[  1  -3   8 -11   2  -3 -10   0  -7  -6   5  12  12  -9   6   1   9   2
  -3  -7 -17  18   5  -2   2  35  16  -7  -3 -16  20  12  16   4   8 -25
  13   2] -> N.q748
[-17   4   8   4  12  -4 -19 -14  -7  -4   9   4 -12 -15   7   6  -4  -1
  -6 -12  -8  24  -1  -8   8  29 -18  -3  -2 -14   9   1   8   2   0 -18
   7   5] -> V.q414
[ 17 -16   4 -14  -2  -8  -1  -9  10   4  -3  -2  10   4  -6  -1   0  -2
  -2   5 -13  -1   0   7  -6   9   6   7  -4  -3  -9   9 -11   5  10 -14
   2   1] -> N.q796
[ 13  -7   6 -10   6  -2 -12  -9   8  -7  -5 -19  12 -10  -4  -6   8   0
  -4  -7 -16  13  -5  -2  -1  19   2  15  -9  -5  10  10   6   3   3 -25
  13  -3] -> N.q796
[  8  -7   5 -13   2  -2 -12   1   1  -4   3  -1  13 -11   0  -3   7   5
  -7 -14 -16   7  -6  -1  -1  24  14   9  -5  -8  16  12  17   2   6 -28
  12   1] -> N.q748
[  1   4  11   5   8  -3 -18 -23   0  -5  10   5  -9 -22  20   4   1  -1
  -3  -1 -10  22  -3 -13  -6  28  -8  -2   0  -7   7  -5   4  13   1  -5
   0   3] -> V.q371
[-16  12   2  -1   1   3  -7   4   3 -25  -6  10   3 -12   9  -4   7  14
 -18 -14  -4  -3   2 -32  -4  26  -1   0   3  -3  16  10  26   6   3   9
  -6  -8] -> X.q175
[ -5   4  -5  -6  -2  -2  -5   8  -5 -11   5  13   4  -5   2  -6   8   4
  -9  -3   3  -1  -9 -23  -8  20  23   5   4  -5  18   1  28   7   4  -3
   5  -3] -> X.q175
[ 12 -17   5  -7   2  -6  -7  -5   6  -7  -4  -5  21  -6  -7  -4  -2   1
  -3  -3 -19   4  -8   4  -1  25  22   9  -2  -4   2  12   1   5  14 -24
   9  -2] -> N.q796
[-11   8   8   2   7  -4  -7  -3 -14  -3  14  14  -4  -9   8   9   4   5
  -8  -3  -4  21   2  -7  13  35 -10  -6   8 -10  10  -2  11   7  -4   0
   4   3] -> V.q371
[ -4   7   1  -5   2   7   8   2   4 -13  -9  -1   2  -7  -1 -11  -1   9
 -11  -5   0 -10  -1 -11  -9  -2   3  -1  -2   2   7   2  16   7   1   1
   0 -12] -> X.q175
[  0   0  -6  -9   5   5  -4   3   1 -17  -4   5   8  -7  -1 -15  -4   2
  -8  -7   0  -3  -3 -23  -4   8   9  -4  -1   1  14   4  16   4  -1   6
   2  -4] -> X.q175
[  7   5   6   9   1  -6  -2 -14  -3  -1   7   7  -5  -9  -2   1  -2  -2
  -3  -2  -2  -3   0  -8   7  16 -19  -1  -1  -6   0  -1   7   1   5  -5
   2  -1] -> V.q414
[ -1  -6   7   3   6  -4 -21 -12  -4  -1   4  12  -4 -14  14   7   4   1
   3  -7 -16  20   0  -7  -1  49  -1  -6   0 -12   5  -3   9  14   6 -19
   5   5] -> V.q414
[ 11  -6  -6  -3   1   3 -14  -3  12 -14  -1   6  13 -15   5  -5   4   5
  -1  -6  -3   3  -5 -21 -15   9  17   8   1  -4  21  -1  26  16   2  -8
  -2 -11] -> X.q175
[  0   4   6   9   7   1 -19 -11  -5  -2   6   7  -6 -15  18   8   6  -2
  -2 -11  -8  24  -3 -10   8  35  -3  -4   3 -10  14  -3  13   2  -2  -5
   3  -1] -> V.q371
[ 15  -8  -9  -6  -2   2 -15   1  -2   0  -7  14   4 -21  10  -4  19  -6
  -1  -5  -8  13 -12 -26  -3  26  25  -2  -8  -5  12 -10  27  23   7 -11
 -12  -1] -> X.Q280
[  7 -10   6  -6   1   0 -10  -6   2  -3   1  -4  11 -10   4  -4   1   2
 -11  -8 -17   6  -2 -12   2  38   3   9  -4   0   4  11   8   5   9 -17
   6  -3] -> N.q796
[-17   5  -4   0   4   8  -6  15 -10  -9  -5   7  -2 -13   7  -6  -3  11
   4 -18  -7   7  -1 -22  11  27   2  -7  -1  -5  18   1  36 -10  -7   4
   3  -9] -> X.Q280
[-12   4  13   6   8  -4 -16  -4 -14   0  14  10 -13 -10  18  10   5  -1
  -4  -6  -8  25  -1 -10  13  38 -10  -1  -1 -11   7  -2   6  -1  -4  -4
   7   4] -> V.q371
[  2  -5  10  -3  -6   2  -3   2   6  -4  -3   1 -35 -14   2  -8  -4   6
   1   0  -4  -2   1 -24  -3  19  10   6   1   0   6   2  16  16   7  -4
  -3   0] -> X.q175
[ -8   8  14   9   1  -5 -12 -10   6   2   9   8 -15 -13  14  10   7   7
  -6  -3   1  12  -1 -14  -1  38  -8  -2   6  -7  -5  -8   6  10   5   5
   5   4] -> V.q371
[  4  -3   7  -1  12   0 -22 -11  -7  -7   3   6  -2 -19  11   9  -2  -1
   6 -11 -18  27  -5  -9  14  35   4  -5   0 -13  17  -2   9   8  -3 -16
   7   1] -> V.q414
[  5 -15  12 -12   2  -8  -5  -5   3  -7   0   2  17 -13   5  -5  13   4
  -6  -7 -26  12  -4 -13  -3  49  28  12   6 -10  19  10  11   8  14 -27
   5   1] -> N.q796
[ -2   3   5  12  11   1 -19 -14  -6  -4   6   4 -10 -15  15   3  11   2
  -4 -12  -7  22  -4 -19   4  33 -13  -1  -3 -10  15  -2   7  10   0  -8
   2   0] -> V.q371
[-11 -10  -3 -10  -6  -5   0  10   0 -11   5   6  12   5  -2  -4   8  10
 -13   2  -9  -3   1  -6   4  14  13   9   2  -1   6  15   0 -10  10  -8
   2  -2] -> N.q796
[  6   0  10   1  13  -1 -11 -13  -6 -12   7  10   2 -12   4   5 -10   0
  -2  -5  -3  18  -1  -9   2  17  -9  -1   1 -11  14  -1   4   2   7  -9
   9   0] -> V.q414
[ 13  -6   9  -8  -3 -11  -3 -10   5  -6   7  -6  16   4  -6  -2   3   1
 -12   2 -10   9  -6   7   0  20  -1  14   1  -6  -1   8 -21   3  10 -17
   6   2] -> N.q748
[  7 -12   8 -13   0 -14 -16 -14   3 -10   4   2  11 -15  -4  -4   3   0
  -7  -8 -14   9  -2  -7  -5  32   3   7  -1  -7   9   9   6  10  10 -23
   7   6] -> N.q748
[  6 -10   7 -12   2  -7 -11  -9  -2  -8   8   9  10  -8   0  -4  10  -4
  -7   2  -7   7  -3   1  -2  24   9  14  -2  -5  21   7  -3   1   8 -24
  15   9] -> N.q748
[  3 -11   2  -9  -3  -5  -7   1   8   2   3   7  14  -4  -2   0   7   3
  -6  -6 -16   0   0   4   3  26   4  13   9 -13  10  13  10  -6   3 -20
   7  -2] -> N.q748
